Here is a tiny trained network, its code and every weight. The questions are about switching its units off for an input and a target symbol, where a switched-off unit gives its printed mean instead of its output.

import numpy as np


def w(rows, s, z=0):
    codes = np.array(rows[::2]) - 128.0
    scale = np.full(codes.shape[1], s)
    scale[-1] = z or s
    return codes * scale


def norm(h):
    return h / np.sqrt((h * h).mean(-1, keepdims=True) + 1e-5)


def f(y):
    return np.maximum(y, 0)


def softmax(a):
    e = np.exp(a - a.max(-1, keepdims=True))
    return e / e.sum(-1, keepdims=True)


def log_softmax(a):
    a = a - a.max(-1, keepdims=True)
    return a - np.log(np.exp(a).sum(-1, keepdims=True))


def net(x, mask):
    ids = ['γεζμξπσ'.index(c) for c in x.split()]
    T = len(ids)
    res = E[ids] + P[:T]
    r = norm(res)
    for j in range(3):
        rows = slice(3 * j, 3 * j + 3)
        q, k, v = (r @ M[0][rows].T for M in (Q, K, V))
        z = softmax(np.where(np.tri(T) > 0, q @ k.T / 3**0.5, -1e9)) @ v
        o = O[0][rows]
        res = res + np.where(mask[j], z, o[:, -1]) @ o[:, :-1]
    y = f(norm(res) @ A[0][:, :-1].T + A[0][:, -1])
    res = res + np.where(mask[3:19], y, B[0][:, -1]) @ B[0][:, :-1]
    return log_softmax(norm(res)[-1] @ U[:, :-1].T + U[:, -1])


Q, K, V, O, A, B = {}, {}, {}, {}, {}, {}
E = w([
[97,138,173,227,153,162],'γ',
[71,133,139,51,141,178],'ε',
[77,118,153,110,55,47],'ζ',
[202,110,114,101,111,218],'μ',
[67,213,109,151,111,116],'ξ',
[128,72,176,126,153,87],'π',
[154,108,7,183,108,106],'σ',
],0.015)
P = w([
[254,224,138,84,180,22],'0',
[190,189,162,76,147,85],'1',
[170,156,157,90,128,97],'2',
[150,135,154,105,124,121],'3',
[122,121,153,119,118,138],'4',
[97,102,151,129,106,154],'5',
[68,83,145,147,98,162],'6',
[52,71,133,160,87,181],'7',
],0.0085)
Q[0] = w([
[47,154,127,77,125,222],'H1',
[173,91,134,178,111,77],'H1',
[125,196,78,125,180,70],'H1',
[177,139,22,174,119,148],'H2',
[38,222,115,80,119,183],'H2',
[154,175,134,48,146,95],'H2',
[130,18,161,169,112,100],'H3',
[155,254,86,184,140,86],'H3',
[134,170,84,182,99,136],'H3',
],0.01)
K[0] = w([
[108,87,58,137,58,192],'H1',
[136,150,178,112,174,51],'H1',
[250,200,92,82,128,105],'H1',
[228,208,128,120,152,159],'H2',
[23,152,63,183,86,143],'H2',
[120,178,93,156,167,84],'H2',
[125,115,67,170,100,159],'H3',
[186,244,126,129,197,102],'H3',
[134,238,170,35,60,142],'H3',
],0.011)
V[0] = w([
[204,95,152,175,66,147],'H1',
[77,158,71,159,99,98],'H1',
[117,108,126,70,12,175],'H1',
[2,162,81,165,143,73],'H2',
[115,31,185,112,150,90],'H2',
[122,176,157,145,186,197],'H2',
[119,232,96,106,48,157],'H3',
[167,198,49,156,100,119],'H3',
[194,152,181,87,136,158],'H3',
],0.0068)
O[0] = w([
[81,80,65,153,80,49,133],'H1',
[129,99,193,69,154,110,79],'H1',
[140,178,102,114,153,16,186],'H1',
[228,130,105,234,37,72,126],'H2',
[157,86,61,73,152,200,199],'H2',
[137,180,139,147,178,165,2],'H2',
[134,172,87,150,63,237,175],'H3',
[45,44,120,133,32,169,92],'H3',
[76,45,81,253,103,36,206],'H3',
],0.0062,0.0028)
A[0] = w([
[129,73,147,118,149,161,148],'N1',
[150,144,130,190,187,176,134],'N2',
[183,135,145,92,110,109,123],'N3',
[243,81,115,123,84,123,114],'N4',
[93,106,204,75,91,106,116],'N5',
[43,183,149,117,145,110,232],'N6',
[150,140,4,124,111,132,41],'N7',
[91,99,182,125,95,90,148],'N8',
[118,63,73,111,95,148,125],'N9',
[121,106,125,112,100,102,225],'N10',
[143,100,118,156,167,116,254],'N11',
[116,100,96,210,102,124,149],'N12',
[179,162,79,158,141,176,96],'N13',
[183,94,145,121,135,127,121],'N14',
[156,164,149,136,183,153,133],'N15',
[82,135,138,184,168,132,109],'N16',
],0.013,0.0047)
B[0] = w([
[185,246,152,159,64,81,189],'N1',
[44,110,139,122,153,150,175],'N2',
[170,113,123,160,155,174,192],'N3',
[81,6,30,178,170,207,211],'N4',
[91,122,103,119,99,103,248],'N5',
[197,75,97,204,147,124,226],'N6',
[156,40,65,193,120,253,178],'N7',
[53,79,142,48,19,86,252],'N8',
[108,61,124,164,146,67,221],'N9',
[72,141,186,136,145,103,254],'N10',
[229,164,141,71,215,132,190],'N11',
[181,167,154,77,138,190,214],'N12',
[144,102,137,169,138,43,166],'N13',
[129,165,116,177,171,148,154],'N14',
[39,141,138,100,40,111,169],'N15',
[161,74,137,64,80,213,166],'N16',
],0.0072,0.0068)
U = w([
[138,91,253,131,106,210,25],'γ',
[13,217,84,150,157,147,136],'ε',
[196,187,51,20,37,185,99],'ζ',
[141,53,1,196,147,187,111],'μ',
[199,206,126,201,43,101,125],'ξ',
[198,143,141,72,185,73,253],'π',
[56,58,113,43,37,73,146],'σ',
],0.0091,0.0034)

Each question gives the input, a string of symbols that net reads in full, and the target symbol t.
The units are the heads (3 rows each of Q, K, V and O) and the neurons (one row each of A and B). Each row of codes is followed by its name. A weight is (code - 128) times the scale printed after its matrix; where a second scale follows, it is the last column's (O, A, B and U).
mask holds one flag per unit, heads first, then neurons. A switched-off unit (its flag False) gives its mean, the last column of its rows in O or B, instead of its output. The means were averaged over made-up inputs and are rounded, as every weight is.
A unit's drop is (log p(t) with every unit on - log p(t) with that unit switched off) / (log p(t) with every unit on - log p(t) with every unit switched off).
The circuit of an input: a set's keep is (log p(t) with only the set's units on - log p(t) with every unit switched off) / (log p(t) with every unit on - log p(t) with every unit switched off). Starting from the 12 units with the biggest drops (on a tie, the unit counted first), units are removed one at a time, each time the one whose removal leaves the highest keep (on an exact tie, the one counted first), for as long as the keep stays at least 0.8.
units of the circuit, in order: the units of the circuit, biggest drop first
most important unit: the unit with the biggest drop
top k neurons: the k neurons with the biggest drops, biggest first
which heads matter: for each layer, one digit per head in row order, 1 if its drop is at least 0.15 and else 0, layers parted by /
drop of u: that unit's drop, to one decimal
input ζ γ ε ζ ζ ζ μ ε, target μ: which heads matter : 101
input ξ ζ π ε ζ ξ γ, target γ: which heads matter : 000
input γ ζ ε ζ ζ μ ζ μ, target ζ: units of the circuit, in order : (H2 N4 N1 H1)
input γ ζ μ π ε ζ ε, target ζ: top 3 neurons : (N4 N9 N8)
input μ ζ ε ε, target ζ: most important unit : H1
input ζ σ μ, target μ: top 2 neurons : (N8 N4)
input ε μ σ μ, target σ: units of the circuit, in order : (H2 H3 H1 N4)
input γ γ ε, target ε: top 3 neurons : (N15 N8 N4)
input μ π ζ π ε μ, target π: top 3 neurons : (N8 N4 N13)
input ζ ζ ξ ε, target ξ: which heads matter : 010
input π ζ ε, target π: units of the circuit, in order : (H1 N8 H3)
input μ π μ ζ ζ μ, target ζ: units of the circuit, in order : (H2 N10 N1 N4)
input γ ζ ζ μ ε μ, target ε: top 2 neurons : (N2 N8)
input ζ ξ μ ε, target ξ: which heads matter : 110
input μ ζ ξ μ γ μ, target γ: top 3 neurons : (N8 N4 N1)
input ζ ε σ ζ μ ξ μ, target ξ: most important unit : N1
input γ ζ γ γ σ ζ π π, target π: units of the circuit, in order : (H3 N11)
input ζ σ μ γ μ, target γ: which heads matter : 111
input σ π ζ ε, target π: top 4 neurons : (N8 N4 N7 N6)
input ε ζ ζ ε ζ μ μ ε, target μ: most important unit : H1
input ζ ζ ζ μ ε γ ε, target ε: which heads matter : 111
input σ π π μ σ μ, target σ: top 4 neurons : (N9 N6 N4 N12)
input ζ ε ζ π, target π: which heads matter : 000
input σ μ π ξ π π μ, target π: top 2 neurons : (N11 N8)
input μ γ ε ξ, target ξ: drop of H2 : 0.9
input μ ε ε ζ μ, target ε: drop of H2 : 0.8
input ζ ζ μ, target μ: drop of H3 : 0.1
input μ γ ζ μ μ π ξ, target ξ: drop of H2 : 0.8
